Each new row is followed by what is left of it after taking away its nearest point in the smallest flat space through zero that holds the rows named last above it.
tepa:
[[ 22  14  19 -18  -8 -15 -28  39 -45   0  16 -26  -1]
 [  9 -17   2  10   3 -10  -8  -3  -8   7 -28  12  20]
 [ 12   2  12 -33  -4  46   2   2  14  -1 -16   2  -4]
 [ 36  33   1 -11 -18  -8 -10   5  50  45  12  13   4]
 [ 32 -41 -10  -2   5  21 -27  11  15 -20  17   1 -18]]
New rows:
[  8  30  16 -11   4   3  13  13  13   9 -20  18 -32] | [  5   8   8   6  11  -9   6  13   0  -4 -16  17 -33]
[ -8 -13  47   8 -17 -12 -11   7  -2  15 -34 -43   4] | [-12 -18  34  15 -15  -6  -5  -2  23   8 -13 -41 -12]
[ -5  14   5  15  15 -36  -6   1 -24   0   9  -1  -7] | [  4   6   6  -1  15  -3  -3  -5  -2  -1  -2   7 -11]
meso:
[[  4   0  10  27  -8  -2   2  11 -24  24   2  25   4]
 [ 13 -26  10  22 -18  -9   6   2  12  25 -10  11   4]
 [ -4  10  32  40  23  13   7  12  -9  36  -6  -1 -32]
 [ 12  25   5  29 -29 -26  -4  38 -11  43   1  42  -5]
 [ 25  21 -16  44 -30  28  -4  -3  -8  18 -28   6 -13]]
New rows:
[-13  23 -17 -10 -27  -2 -23  -2  11 -21  29  18  11] | [-14   2   6  12 -11   9 -14  -9  15  -5  22   8  -1]
[ -3 -11 -14   7   9  11  11  16   9  34 -13  -7 -12] | [ -7  -9 -24  -8   8   9   8  13  -2  18  -4  -3   2]
Ragen, 4 rows:
[[  3 -13  11 -28 -33  -4  -8  -4  -4  30 -19 -24  -8]
 [-27  -4 -14  -8  18  24  62   8 -39   0  27 -12  -8]
 [ 20 -22 -20  21 -29  33  28 -24  16  42  -7  33   6]
 [ 21 -25 -30 -37  -3 -13  15 -24  -5   5 -16 -10   7]]
New rows:
[  9 -35 -40   1  -8  12  -6 -15  31  18 -13  35   9] | [-21 -17 -14  -7   4   5 -12  12   9   3   0   7  -4]
[ 25  21 -13 -32  -9  14 -19 -30   9   5  -8 -10 -12] | [ 11  31  -7 -15   2  25  -9 -19   3  -2   7  -5 -15]
[ 10  -5  -3 -57  11 -24 -21  -8 -13   1 -11  -7   7] | [ -1   5   5 -17   9   5  -8   0  -7  11   5  18   5]
dimo (4 x 13):
[[ -3   4 -36 -24  21  -5  -9  12 -44   6  26  17   6]
 [ -2 -10 -11  -7  28  -6  -8  28   1   0   1  12   7]
 [ -9 -16  -4  -9  10  -6 -12  34  -5   8  10  -2  -2]
 [ -3 -20  -9  -7  18 -14   7  34  -7  16  31   5  12]]
New rows:
[  5 -17   5 -11 -25 -14 -23   9 -15   9 -24 -11  -4] | [ 16 -13   0  -5 -11 -18  -4  -2  -9   8 -18   2  12]
[  3  32 -12   1 -12   4   7 -25 -34  18  -4   9   2] | [ -1  12   3   8  -1  -1   3   7  -6  20 -12   4   3]
Raru, 2 rows:
[[ 34   3  24  -8 -26 -16  22   6   1 -17 -28  23   5]
 [ 36  -1  33  -6 -26 -24  22  13   1 -21 -29  19   2]]
New rows:
[  2   3  -5  -1 -19  44  -6   5 -18 -15 -49  11  -6] | [-10  -6   1   6  -7  37 -16  15 -18 -15 -38  -7 -14]
[-39  -4 -11  33  14  13 -30   3   9   3  20 -13 -12] | [-10   3   2  24 -10   6 -10   2  10  -9  -5  12  -4]
[ 23  10   3 -29 -19   5   7 -38  20 -10   0  20 -12] | [  7  -1   9 -20  -3  -3  -6 -26  19  -9  15  -3 -22]
Noduk, 5 rows:
[[ 18 -31 -20  36  17  26  10 -12   0 -14 -20   9 -18]
 [ 10 -13 -52  -1  24  17  -8  29 -22 -21 -23 -43  13]
 [-10   1  25  16 -10   2  10  10   9 -20  15  -9  18]
 [  9  13 -21  31 -28 -17 -41  32 -43 -16  16 -25  -1]
 [ -7  -2 -28  -8  28  27  20 -16  42 -10 -48  -9  28]]
New rows:
[-20 -13  29   9   8 -39  16  12   3  -2 -22  -1  -4] | [-15 -12  12  10   9 -39   7  12  -3   1 -31  -3  -8]
[ 22 -24  -9 -12   3  18 -14   0  44  10  -1 -30  18] | [ 26 -22   2  -4 -10   7 -23  -1  31  16  15 -19   4]
zeli (3 x 13):
[[ 40 -17 -13 -21 -37   6  42   1  -7  21  -5 -18  32]
 [-11  -6  15  -4  16  -7   6 -34 -12  30 -26  -5  22]
 [-11   6 -18  -1  -7   1   9  11  33   0  18   3  -9]]
New rows:
[  1  -9  10  40  20 -15 -12   4 -22 -17   3  16  -9] | [  4 -13  -4  30   6 -14  13   2  -3   1   6  10   4]
[-17  -2  15 -28 -21  -1  23   1  16   7  -2  21  -7] | [-12  -2  24 -24 -16   0  11   3  -1  -3  -6  23 -11]
[ 17  -7   4   6 -24   6 -17  34  12 -20  -2   5 -15] | [  2  -9  11   3 -11   0 -10   9  14   5 -17   3  -1]
relo:
[[  0 -23  -4 -14 -12 -28  -7   7  -8 -10 -56  -1  20]
 [ -7 -15   5 -18  -6  12  -7  -6  -1 -19 -30   5  14]
 [ 11   0   2 -33  12   0 -18 -24 -11 -13  -9 -21 -15]
 [-18 -32   3 -18  43 -42  15  13  -9 -33  -4 -20  16]
 [ 10 -11 -18 -15  -7  -9   5 -25  18  -3 -11 -39 -28]]
New rows:
[-15  -3  14 -15   7  18  20 -18  26 -14  -6  -5 -15] | [ -5  10  15  -5   5  -5  10  -3   8   4 -10   7  -9]
[  4 -14  19  16 -28   2  -8  -6   3   7 -26  -5 -24] | [ -4 -13  27  15  -4  -1  -4   1  -5  -2  -4  -3 -19]
zep (5 x 13):
[[ 18 -17   2  -4   9  -5 -21 -12  -5  21   5 -18   8]
 [-10 -47 -34  12  14  29 -11   1  -5  13  39  -8  16]
 [ 19 -36 -23 -11  23 -22  -6  -3   6  27  17 -61  -8]
 [ 14 -30   0  -1  17   2   4   1  -2  16  16 -11  -2]
 [ 21 -36 -16  23   5 -17 -17   0   7  19  -8 -24  32]]
New rows:
[ -1   8  25  26  20  10   2 -14   9 -18 -13   6  -7] | [ -5   3  11  22  23  10  -5 -16  10 -14  -5 -11  -8]
[-35  -9  -5 -24  13  11 -36   7   3  22 -13 -10  -3] | [-28 -12   7 -14  14   4 -13  19   9  16 -25   4  -4]
[  0 -10   4  13  30  12   1   2   2  -8 -35   1   0] | [ -7  -3  -1   3  30  16  -6  -3  -1  -8 -28  -5  -7]
Mub (3 x 13):
[[ 10  20 -14  14 -31 -14  10   8   1  -6   5   7 -11]
 [ 37  -6  -3 -10 -20  -6   8  30  -8  -2  17 -12 -17]
 [ 31  -8  -5 -18  -8  -2   2  25   6   0   4 -12 -12]]
New rows:
[  3  -9   8 -14  17  20 -20 -13   1  12 -34 -15  -4] | [  8   4   4   4  -8  10 -10  -9 -13   7 -20  -9 -12]
[ -5  21 -12   6   5 -15  -5  -4  36 -20 -19  -1   4] | [  2   4   6   7   9 -10  -2   2   6 -18   4 -10   3]
Peve, 5 rows:
[[  0   9   6  13   2  17  21  -5   3  28  -6  27 -34]
 [ 15   2 -12  -7 -14  12   1  15  -2  27  -9   4   7]
 [  1   6  12  -9  -4   5   1 -22   4 -32 -13  -1 -16]
 [ 12 -10  -5 -13 -16  16 -16  10  19   1 -35   5  -2]
 [-30  -7  -1 -24 -18 -28   1  -6  -1   0  -5  18  -2]]
New rows:
[ -8  13   2  -8  53  -2 -12 -15 -17  25   8 -33  -1] | [-10   9   0 -26  35   0 -16 -16  -8  25 -15 -22  -8]
[ 22  15 -37  20  16  18  10  11  -2 -17  33 -10  -6] | [  1   4 -38   0  -1   3   4  10   8 -18  14   9 -13]
vulum:
[[  5  24  -7 -29  17  14   7   7   9   5  11 -24  -1]
 [ 16  21  -7 -39   0  32  15  10  16  14 -18 -27  -2]
 [  9  49  16 -22  17  34  24  -1  18  34   0 -34  31]
 [ -2  40   1 -20  16  37  -2   0   4   8  15 -24  19]
 [-18  30  18 -29  44  24  10  10   2   6  17 -24  23]]
New rows:
[ 12 -16 -17 -22   5 -34  -2  -4   7  -3  18 -23   4] | [  4 -16  -4 -11  -5  -8  -9  -8   0  -1   2 -14  23]
[  4  18 -20   9 -31 -24   2   9 -13   6  35  -7 -34] | [-15   9   8   1 -19   0  10  18 -18   9   9  -3 -14]
[ -7  24  11   0 -28   7  18   1 -19 -11 -12 -17  -8] | [-12  18  12   2 -19  -7  18   2 -22 -16  -3 -14 -12]
pezat, 5 rows:
[[ -5  13  -7   9 -32  35   7   6   4 -17 -28  41   0]
 [ 22 -13 -27  14  10   1   7   0 -11  37  25 -22  11]
 [  4 -23  -8 -12  -2  -3  15   7  22  23  -6 -18  -1]
 [ 34 -32 -11  -3  12  -7   2  11  38   7 -43  41  -3]
 [  8 -16  24   7 -19  11  36 -49  17 -17  13  20 -12]]
New rows:
[-16 -26 -32  -3 -13 -44   9  19  24   2  29  -4  14] | [-19 -11 -26   6 -19 -35   4  12  13 -17  27  17  14]
[  2   8 -14 -13 -17  -7 -19 -16   7  34 -20  -2 -20] | [  2  14  -7  -8 -15  -8 -21 -26  -1  25 -11   2 -21]
pibus, 4 rows:
[[  4  -4  -7 -12  33  10  -8   0 -15  -8 -17   6  17]
 [ 16 -22   4 -24  24  -1 -23 -10  20  -7   3   2  -5]
 [-28  13  12   3  31  16 -17  24 -12  -5 -19  -3  -2]
 [  2 -13   4 -19  37  10 -29   8   9 -15  -7   3  -3]]
New rows:
[-21  33  -8  11  10  25   7   8 -31 -12  -5  12  28] | [ -6  14   4  -3   0  10  -4 -11   3  -5  14   7   9]
[  1 -10 -23 -20  -2 -16  -6 -17 -17  23 -27   4   6] | [ -9  -6 -20 -12 -13 -12 -15   4  -6  12 -18   3 -10]
[ 30   4 -13 -29  -7  -5 -15  22   9 -28   4  24  13] | [  7  19  10 -20  -9 -12  -5  11   3   2  -5  11   9]
ber (4 x 13):
[[ 16 -16 -15 -15  19   0  25  -3   0  -1  15  -6   5]
 [ 11 -20 -31 -23   6  -7   9  10  14 -11  15   4   3]
 [ 14   4 -42 -26  33  24  44  -1  35  -9  21  10  -6]
 [ 38  -2 -18 -28   8   3   4 -15  40  -1  29  16  12]]
New rows:
[-20  52  20  17  18  25  -6  18   7  14  11  13  18] | [-9 16  5  1 16  1 -7 29 -5  8 22  4 28]
[ -2  17   4  33  15  27  25  -3  49 -11 -17  -6   0] | [  5 -15   6  27   2  -2   8   5  29 -13 -13 -16  12]
bulit:
[[-15  -8  14 -20   3  31 -29   8  24  -2  -7  50 -24]
 [  0  22  12 -29 -16  32 -22  15  32  13 -18  38 -25]
 [ -8  10  16   7  -4  29 -21  33  30   2  -8  24 -19]
 [-15  -5  21  13   5  16 -19   6  24   1  10  43 -21]
 [-19 -20  10 -28  10  48 -27  24  24 -11 -24  38 -21]]
New rows:
[ -4   6  20 -16  28   6 -13   7 -25   1   2   7  14] | [  0  15  25  -8  23   4  -1   6 -19   9   2   2  13]
